Below are the code and all the weights of a small trained network. Each question names an input and a class and asks about switching units off, where a switched-off unit gives its printed mean instead of its output.

import numpy as np


def w(rows, s, z=0):
    codes = np.array(rows[::2]) - 128.0
    scale = np.full(codes.shape[1], s)
    scale[-1] = z or s
    return codes * scale


def norm(h):
    return h / np.sqrt((h * h).mean(-1, keepdims=True) + 1e-5)


def f(y):
    return np.maximum(y, 0)


def log_softmax(a):
    a = a - a.max(-1, keepdims=True)
    return a - np.log(np.exp(a).sum(-1, keepdims=True))


def net(x, mask):
    res = np.array(x, float).reshape(1, 5) / 4 @ E
    u = 0
    for l in range(3):
        y = f(norm(res) @ A[l][:, :-1].T + A[l][:, -1])
        res = res + np.where(mask[u : u + 6], y, B[l][:, -1]) @ B[l][:, :-1]
        u += 6
    return log_softmax(norm(res)[-1] @ U[:, :-1].T + U[:, -1])


A, B = {}, {}
E = w([
[178,242,99,100,85,132,61,113],'x0',
[137,45,94,185,90,114,27,164],'x1',
[152,163,215,203,108,165,130,164],'x2',
[204,69,158,62,172,255,79,146],'x3',
[186,126,162,81,178,23,111,189],'x4',
],0.0091)
A[0] = w([
[75,107,11,40,143,121,139,147,28],'0.n1',
[74,127,120,139,108,89,129,129,75],'0.n2',
[134,102,148,127,102,152,82,179,79],'0.n3',
[63,121,83,157,111,201,123,90,2],'0.n4',
[133,142,121,93,169,164,164,145,112],'0.n5',
[162,170,76,127,124,130,109,123,38],'0.n6',
],0.012,0.0083)
B[0] = w([
[187,109,241,178,94,107,85,52,254],'0.n1',
[81,161,90,132,135,114,139,121,214],'0.n2',
[77,183,117,140,157,116,129,83,224],'0.n3',
[255,148,49,163,144,162,208,100,230],'0.n4',
[62,173,133,112,147,114,132,106,221],'0.n5',
[125,185,133,120,102,135,111,157,164],'0.n6',
],0.013,0.0032)
A[1] = w([
[151,162,78,105,108,137,85,132,90],'1.n1',
[105,6,108,142,186,122,195,117,82],'1.n2',
[148,57,70,176,96,126,56,167,33],'1.n3',
[156,86,132,79,167,193,98,131,3],'1.n4',
[147,107,129,85,178,61,100,185,40],'1.n5',
[124,105,170,154,118,133,146,136,82],'1.n6',
],0.017,0.0062)
B[1] = w([
[105,109,134,72,59,141,134,193,212],'1.n1',
[149,189,117,71,41,122,85,175,254],'1.n2',
[81,193,205,63,190,138,245,61,217],'1.n3',
[60,147,52,167,187,91,64,104,187],'1.n4',
[201,120,52,162,120,188,182,110,228],'1.n5',
[134,111,123,124,84,152,91,141,165],'1.n6',
],0.013,0.0063)
A[2] = w([
[245,106,126,141,191,71,151,182,76],'2.n1',
[147,140,221,229,126,169,100,181,1],'2.n2',
[66,148,63,174,117,37,157,136,93],'2.n3',
[96,187,117,81,118,138,168,95,146],'2.n4',
[159,108,136,69,168,217,73,116,180],'2.n5',
[96,150,180,126,148,139,151,90,73],'2.n6',
],0.011,0.0048)
B[2] = w([
[137,110,99,195,78,199,185,80,164],'2.n1',
[197,56,195,145,96,17,66,11,155],'2.n2',
[95,134,105,137,186,163,49,136,196],'2.n3',
[158,28,163,115,164,152,128,169,254],'2.n4',
[95,146,105,211,95,25,151,146,193],'2.n5',
[153,84,121,97,155,95,131,154,166],'2.n6',
],0.012,0.0097)
U = w([
[195,147,25,194,109,199,219,122,173],'0',
[32,179,70,174,198,86,75,147,148],'1',
[132,168,158,68,5,128,109,212,118],'2',
[118,114,190,70,209,146,209,129,218],'3',
[192,93,171,168,99,85,84,57,133],'4',
[165,78,126,144,140,154,91,165,2],'5',
],0.015,0.0029)

Each question gives the input, the list of numbers given to net, and the class t.
The units are the neurons (one row each of A and B). Each row of codes is followed by its name. A weight is (code - 128) times the scale printed after its matrix; where a second scale follows, it is the last column's (A, B and U).
mask holds one flag per neuron, layer by layer. A switched-off neuron (its flag False) gives its mean, the last column of its row in B, instead of its output. The means were averaged over made-up inputs and are rounded, as every weight is.
A unit's drop is (log p(t) with every unit on - log p(t) with that unit switched off) / (log p(t) with every unit on - log p(t) with every unit switched off).
The circuit of an input: a set's keep is (log p(t) with only the set's units on - log p(t) with every unit switched off) / (log p(t) with every unit on - log p(t) with every unit switched off). Starting from the 12 units with the biggest drops (on a tie, the unit counted first), units are removed one at a time, each time the one whose removal leaves the highest keep (on an exact tie, the one counted first), for as long as the keep stays at least 0.8.
circuit, biggest first: the units of the circuit, biggest drop first
unit that matters most: the unit with the biggest drop
top k neurons: the k neurons with the biggest drops, biggest first
k most important neurons of layer l: the k neurons of layer l with the biggest drops, biggest first
drop of u: that unit's drop, to one decimal
input [7,-2,-3,5,-3], class 2: circuit, biggest first => 1.n1
input [-6,-8,7,-6,8], class 0: circuit, biggest first => 2.n1, 1.n3
input [7,-7,-6,-6,-3], class 2: circuit, biggest first => 1.n1, 1.n5
input [-7,-3,7,-5,-3], class 2: top 2 neurons => 1.n2, 0.n1
input [3,-5,0,-6,6], class 0: top 4 neurons => 1.n5, 2.n1, 1.n3, 0.n3
input [8,-5,5,-5,-4], class 2: top 2 neurons => 1.n3, 1.n5
input [7,2,4,8,6], class 1: circuit, biggest first => 1.n4, 2.n5
input [2,6,-7,-1,-5], class 4: top 4 neurons => 0.n1, 0.n4, 1.n5, 2.n1
input [-2,-2,5,-4,-1], class 4: top 3 neurons => 2.n2, 1.n3, 1.n4
input [-1,-8,1,-5,-5], class 3: top 4 neurons => 2.n4, 1.n4, 1.n5, 2.n5
input [-5,-6,-7,-5,-5], class 4: 2 most important neurons of layer 1 => 1.n3, 1.n2
input [-1,3,6,2,-5], class 4: top 2 neurons => 2.n2, 1.n5
input [2,-7,-3,-4,-5], class 3: top 2 neurons => 1.n5, 2.n4
input [-2,-6,-1,-6,-2], class 1: unit that matters most => 2.n3
input [4,-5,4,4,5], class 0: top 3 neurons => 1.n3, 0.n1, 1.n2
input [-3,-2,-7,2,-6], class 4: top 2 neurons => 0.n1, 1.n5
input [2,-7,2,7,-2], class 1: 2 most important neurons of layer 1 => 1.n4, 1.n3
input [2,6,6,4,8], class 0: top 2 neurons => 1.n5, 0.n1
input [-2,6,1,-3,-5], class 3: top 3 neurons => 1.n3, 1.n5, 2.n4
input [8,-3,-6,4,-3], class 2: unit that matters most => 1.n1
input [4,8,-4,5,7], class 3: 2 most important neurons of layer 1 => 1.n3, 1.n1
input [-5,0,2,4,5], class 0: 2 most important neurons of layer 1 => 1.n5, 1.n1
input [-5,6,3,0,-2], class 3: 2 most important neurons of layer 1 => 1.n3, 1.n1
input [-6,8,4,3,-6], class 3: drop of 1.n3 => 2.2
